Below is a small trained network, with its code and all its weights. Each question gives an input and a class and asks what happens when units are switched off, that is, made to give their printed mean instead of their output.

import numpy as np


def w(rows, s, z=0):
    codes = np.array(rows[::2]) - 128.0
    scale = np.full(codes.shape[1], s)
    scale[-1] = z or s
    return codes * scale


def norm(h):
    return h / np.sqrt((h * h).mean(-1, keepdims=True) + 1e-5)


def f(y):
    return y / 2 * (1 + np.tanh(0.7978845608 * (y + 0.044715 * y**3)))


def log_softmax(a):
    a = a - a.max(-1, keepdims=True)
    return a - np.log(np.exp(a).sum(-1, keepdims=True))


def net(x, mask):
    res = np.array(x, float).reshape(1, 3) / 4 @ E
    u = 0
    for l in range(3):
        y = f(norm(res) @ A[l][:, :-1].T + A[l][:, -1])
        res = res + np.where(mask[u : u + 4], y, B[l][:, -1]) @ B[l][:, :-1]
        u += 4
    return log_softmax(norm(res)[-1] @ U[:, :-1].T + U[:, -1])


A, B = {}, {}
E = w([
[163,152,51],'x0',
[65,204,134],'x1',
[252,193,161],'x2',
],0.0037)
A[0] = w([
[120,174,255,183],'0.n0',
[53,24,249,51],'0.n1',
[42,197,125,76],'0.n2',
[25,183,77,4],'0.n3',
],0.0088,0.0047)
B[0] = w([
[20,72,116,255],'0.n0',
[236,173,109,216],'0.n1',
[162,233,105,171],'0.n2',
[254,146,114,159],'0.n3',
],0.0082,0.0041)
A[1] = w([
[169,85,1,55],'1.n0',
[188,71,160,38],'1.n1',
[210,102,40,106],'1.n2',
[133,243,33,2],'1.n3',
],0.0082,0.00059)
B[1] = w([
[45,249,142,217],'1.n0',
[253,104,99,168],'1.n1',
[64,90,41,245],'1.n2',
[229,111,203,255],'1.n3',
],0.0062,0.0045)
A[2] = w([
[178,159,205,252],'2.n0',
[232,107,78,29],'2.n1',
[122,1,178,73],'2.n2',
[68,137,77,18],'2.n3',
],0.0094,0.0025)
B[2] = w([
[38,103,254,240],'2.n0',
[100,105,113,253],'2.n1',
[215,65,117,163],'2.n2',
[143,61,221,148],'2.n3',
],0.0066,0.0039)
U = w([
[178,130,35,201],'0',
[3,104,116,218],'1',
[107,151,228,195],'2',
[209,209,157,1],'3',
[190,46,154,111],'4',
],0.017,0.0034)

Each question gives the input, the list of numbers given to net, and the class t.
The units are the neurons (one row each of A and B). Each row of codes is followed by its name. A weight is (code - 128) times the scale printed after its matrix; where a second scale follows, it is the last column's (A, B and U).
mask holds one flag per neuron, layer by layer. A switched-off neuron (its flag False) gives its mean, the last column of its row in B, instead of its output. The means were averaged over made-up inputs and are rounded, as every weight is.
A unit's drop is (log p(t) with every unit on - log p(t) with that unit switched off) / (log p(t) with every unit on - log p(t) with every unit switched off).
The circuit of an input: a set's keep is (log p(t) with only the set's units on - log p(t) with every unit switched off) / (log p(t) with every unit on - log p(t) with every unit switched off). Starting from all 12 units, units are removed one at a time, each time the one whose removal leaves the highest keep (on an exact tie, the one counted first), for as long as the keep stays at least 0.8.
units of the circuit, in order: the units of the circuit, biggest drop first
unit that matters most: the unit with the biggest drop
k most important neurons: the k neurons with the biggest drops, biggest first
top k neurons in layer l: the k neurons of layer l with the biggest drops, biggest first
input [0,0,-7], class 0: unit that matters most : 1.n2
input [0,-8,-6], class 0: 4 most important neurons : [2.n0; 1.n1; 0.n0; 0.n1]
input [4,-7,7], class 0: units of the circuit, in order : [1.n3; 1.n2]
input [-6,-4,-4], class 0: 2 most important neurons : [0.n1; 1.n3]
input [4,8,5], class 2: units of the circuit, in order : [2.n0; 1.n3]
input [0,0,5], class 4: units of the circuit, in order : [1.n0; 0.n1]
input [7,6,-7], class 3: 2 most important neurons : [0.n3; 1.n3]
input [4,2,-7], class 3: top 3 neurons in layer 0 : [0.n3; 0.n0; 0.n2]
input [-2,-1,1], class 4: 3 most important neurons : [0.n0; 1.n0; 0.n2]
input [2,1,3], class 2: 3 most important neurons : [0.n3; 1.n2; 0.n0]
input [8,-8,-1], class 1: top 2 neurons in layer 0 : [0.n1; 0.n3]
input [-2,5,-2], class 2: 2 most important neurons : [2.n0; 1.n3]
input [6,-7,0], class 1: top 3 neurons in layer 0 : [0.n1; 0.n3; 0.n2]
input [-1,-3,7], class 4: top 2 neurons in layer 1 : [1.n0; 1.n2]
input [6,1,-6], class 3: units of the circuit, in order : [0.n0; 1.n3]
input [6,-8,0], class 1: units of the circuit, in order : [1.n0]
input [-1,-1,3], class 4: top 2 neurons in layer 2 : [2.n2; 2.n0]
input [6,7,-6], class 3: units of the circuit, in order : [0.n3; 1.n3]
input [-6,-1,-5], class 0: 2 most important neurons : [0.n1; 1.n2]
input [8,8,0], class 3: 2 most important neurons : [0.n3; 0.n0]
input [8,5,4], class 2: 3 most important neurons : [1.n3; 2.n0; 0.n1]
input [-4,5,2], class 1: unit that matters most : 0.n0
input [-8,8,-5], class 2: 3 most important neurons : [0.n1; 0.n2; 2.n0]
